Below is a small trained network, with its code and all its weights. Each question gives an input and a target symbol and asks what happens when units are switched off, that is, made to give their printed mean instead of their output.

import numpy as np


def w(rows, s, z=0):
    codes = np.array(rows[::2]) - 128.0
    scale = np.full(codes.shape[1], s)
    scale[-1] = z or s
    return codes * scale


def f(y):
    return y / 2 * (1 + np.tanh(0.7978845608 * (y + 0.044715 * y**3)))


def softmax(a):
    e = np.exp(a - a.max(-1, keepdims=True))
    return e / e.sum(-1, keepdims=True)


def log_softmax(a):
    a = a - a.max(-1, keepdims=True)
    return a - np.log(np.exp(a).sum(-1, keepdims=True))


def net(x, mask):
    ids = ['αδζλμτφ'.index(c) for c in x.split()]
    T = len(ids)
    res = E[ids] + P[:T]
    q, k, v = (res @ M[0].T for M in (Q, K, V))
    z = softmax(np.where(np.tri(T) > 0, q @ k.T / 3**0.5, -1e9)) @ v
    res = res + np.where(mask[0], z, O[0][:, -1]) @ O[0][:, :-1]
    y = f(res @ A[0][:, :-1].T + A[0][:, -1])
    res = res + np.where(mask[1:17], y, B[0][:, -1]) @ B[0][:, :-1]
    return log_softmax(res[-1] @ U[:, :-1].T + U[:, -1])


Q, K, V, O, A, B = {}, {}, {}, {}, {}, {}
E = w([
[125,93,141,116,153],'α',
[32,136,210,178,139],'δ',
[139,139,105,167,177],'ζ',
[148,188,139,93,169],'λ',
[5,110,92,131,167],'μ',
[130,55,144,149,176],'τ',
[141,133,99,71,134],'φ',
],0.024)
P = w([
[145,106,247,146,201],'0',
[100,99,181,156,188],'1',
[112,109,154,142,177],'2',
[118,112,139,138,166],'3',
[121,118,129,129,153],'4',
[124,121,122,127,144],'5',
[127,124,114,122,137],'6',
[122,123,113,122,127],'7',
[124,127,109,118,120],'8',
[124,129,105,116,113],'9',
[124,133,103,113,105],'10',
[124,136,102,112,100],'11',
[124,143,101,110,89],'12',
[123,138,99,108,89],'13',
],0.013)
Q[0] = w([
[188,129,123,239,89],'head 0',
[2,129,32,135,147],'head 0',
[45,212,162,101,163],'head 0',
],0.012)
K[0] = w([
[132,100,144,141,253],'head 0',
[162,182,98,197,27],'head 0',
[106,191,135,134,105],'head 0',
],0.019)
V[0] = w([
[58,111,169,72,124],'head 0',
[180,105,112,250,77],'head 0',
[120,250,109,199,132],'head 0',
],0.014)
O[0] = w([
[68,95,182,133,146,195],'head 0',
[113,165,86,178,23,1],'head 0',
[138,249,73,196,144,112],'head 0',
],0.011,0.0064)
A[0] = w([
[193,149,64,112,109,124],'neuron 0',
[103,128,100,10,72,8],'neuron 1',
[139,140,106,25,61,23],'neuron 2',
[126,113,67,149,112,124],'neuron 3',
[155,206,165,114,95,106],'neuron 4',
[140,198,64,61,26,27],'neuron 5',
[180,172,12,78,29,28],'neuron 6',
[126,139,136,123,102,83],'neuron 7',
[203,126,155,164,166,102],'neuron 8',
[146,173,169,106,146,47],'neuron 9',
[103,114,89,7,76,141],'neuron 10',
[179,103,166,128,130,85],'neuron 11',
[127,98,118,117,48,27],'neuron 12',
[104,145,129,97,145,134],'neuron 13',
[92,157,106,83,147,3],'neuron 14',
[55,141,113,112,83,66],'neuron 15',
],0.018,0.0051)
B[0] = w([
[36,116,71,143,118,194],'neuron 0',
[85,123,240,116,137,173],'neuron 1',
[131,121,119,110,204,143],'neuron 2',
[125,95,88,44,149,179],'neuron 3',
[147,103,163,97,170,155],'neuron 4',
[119,109,68,116,252,151],'neuron 5',
[183,149,219,151,12,186],'neuron 6',
[110,172,116,69,108,110],'neuron 7',
[154,107,177,105,111,254],'neuron 8',
[90,158,68,154,132,212],'neuron 9',
[112,109,56,124,57,243],'neuron 10',
[130,179,113,140,151,253],'neuron 11',
[99,207,121,95,52,135],'neuron 12',
[170,122,97,164,53,255],'neuron 13',
[188,206,154,148,136,208],'neuron 14',
[61,78,146,140,156,170],'neuron 15',
],0.023,0.0071)
U = w([
[108,144,142,139,83,10],'α',
[70,156,160,181,86,55],'δ',
[116,92,2,149,136,179],'ζ',
[127,189,124,163,83,147],'λ',
[184,59,188,151,114,252],'μ',
[109,146,137,139,83,3],'τ',
[104,143,128,134,2,169],'φ',
],0.0063,0.0042)

Each question gives the input, a string of symbols that net reads in full, and the target symbol t.
The units are the heads (3 rows each of Q, K, V and O) and the neurons (one row each of A and B). Each row of codes is followed by its name. A weight is (code - 128) times the scale printed after its matrix; where a second scale follows, it is the last column's (O, A, B and U).
mask holds one flag per unit, heads first, then neurons. A switched-off unit (its flag False) gives its mean, the last column of its rows in O or B, instead of its output. The means were averaged over made-up inputs and are rounded, as every weight is.
A unit's drop is (log p(t) with every unit on - log p(t) with that unit switched off) / (log p(t) with every unit on - log p(t) with every unit switched off).
The circuit of an input: a set's keep is (log p(t) with only the set's units on - log p(t) with every unit switched off) / (log p(t) with every unit on - log p(t) with every unit switched off). Starting from the 12 units with the biggest drops (on a tie, the unit counted first), units are removed one at a time, each time the one whose removal leaves the highest keep (on an exact tie, the one counted first), for as long as the keep stays at least 0.8.
units of the circuit, in order: the units of the circuit, biggest drop first
top k neurons: the k neurons with the biggest drops, biggest first
drop when u is switched off: that unit's drop, to one decimal
input ζ λ α α ζ φ τ τ μ δ ζ μ, target ζ: top 2 neurons : [neuron 3; neuron 5]
input τ α λ τ, target ζ: units of the circuit, in order : [head 0; neuron 6; neuron 10; neuron 11]
input α ζ λ τ δ ζ λ φ τ τ, target φ: units of the circuit, in order : [head 0; neuron 12]
input ζ α τ τ α ζ α ζ τ τ φ ζ, target φ: top neuron : [neuron 6]
input δ λ τ α τ φ μ μ ζ τ, target φ: units of the circuit, in order : [head 0; neuron 10]
input ζ ζ τ α α τ φ φ δ τ λ ζ φ μ, target φ: units of the circuit, in order : [neuron 10; neuron 13; neuron 1]
input ζ τ φ, target φ: units of the circuit, in order : [neuron 10; neuron 1; head 0]
input μ λ φ τ λ μ μ ζ, target μ: units of the circuit, in order : [neuron 9; neuron 0]
input μ τ ζ ζ τ τ μ δ ζ μ τ μ, target ζ: units of the circuit, in order : [head 0; neuron 3]
input φ α τ τ, target ζ: top 2 neurons : [neuron 6; neuron 11]
input λ α τ ζ τ δ δ μ λ φ μ δ δ μ, target δ: units of the circuit, in order : [neuron 15; head 0]
input α φ τ τ μ, target φ: units of the circuit, in order : [head 0; neuron 10; neuron 13; neuron 14]
input ζ α λ μ ζ, target ζ: top 2 neurons : [neuron 6; neuron 0]
input ζ δ λ τ φ α α ζ μ μ ζ ζ λ, target λ: units of the circuit, in order : [head 0; neuron 14]
input α τ φ, target φ: units of the circuit, in order : [neuron 10; neuron 1; head 0]
input φ λ μ, target λ: drop when neuron 13 is switched off : 0.1
input τ τ λ τ ζ ζ φ δ τ α ζ τ δ, target δ: drop when neuron 1 is switched off : 0.0
input ζ α α ζ ζ λ δ μ, target δ: drop when neuron 3 is switched off : 0.1
input α ζ λ ζ λ ζ τ φ α λ δ τ λ ζ, target φ: drop when neuron 8 is switched off : 0.0
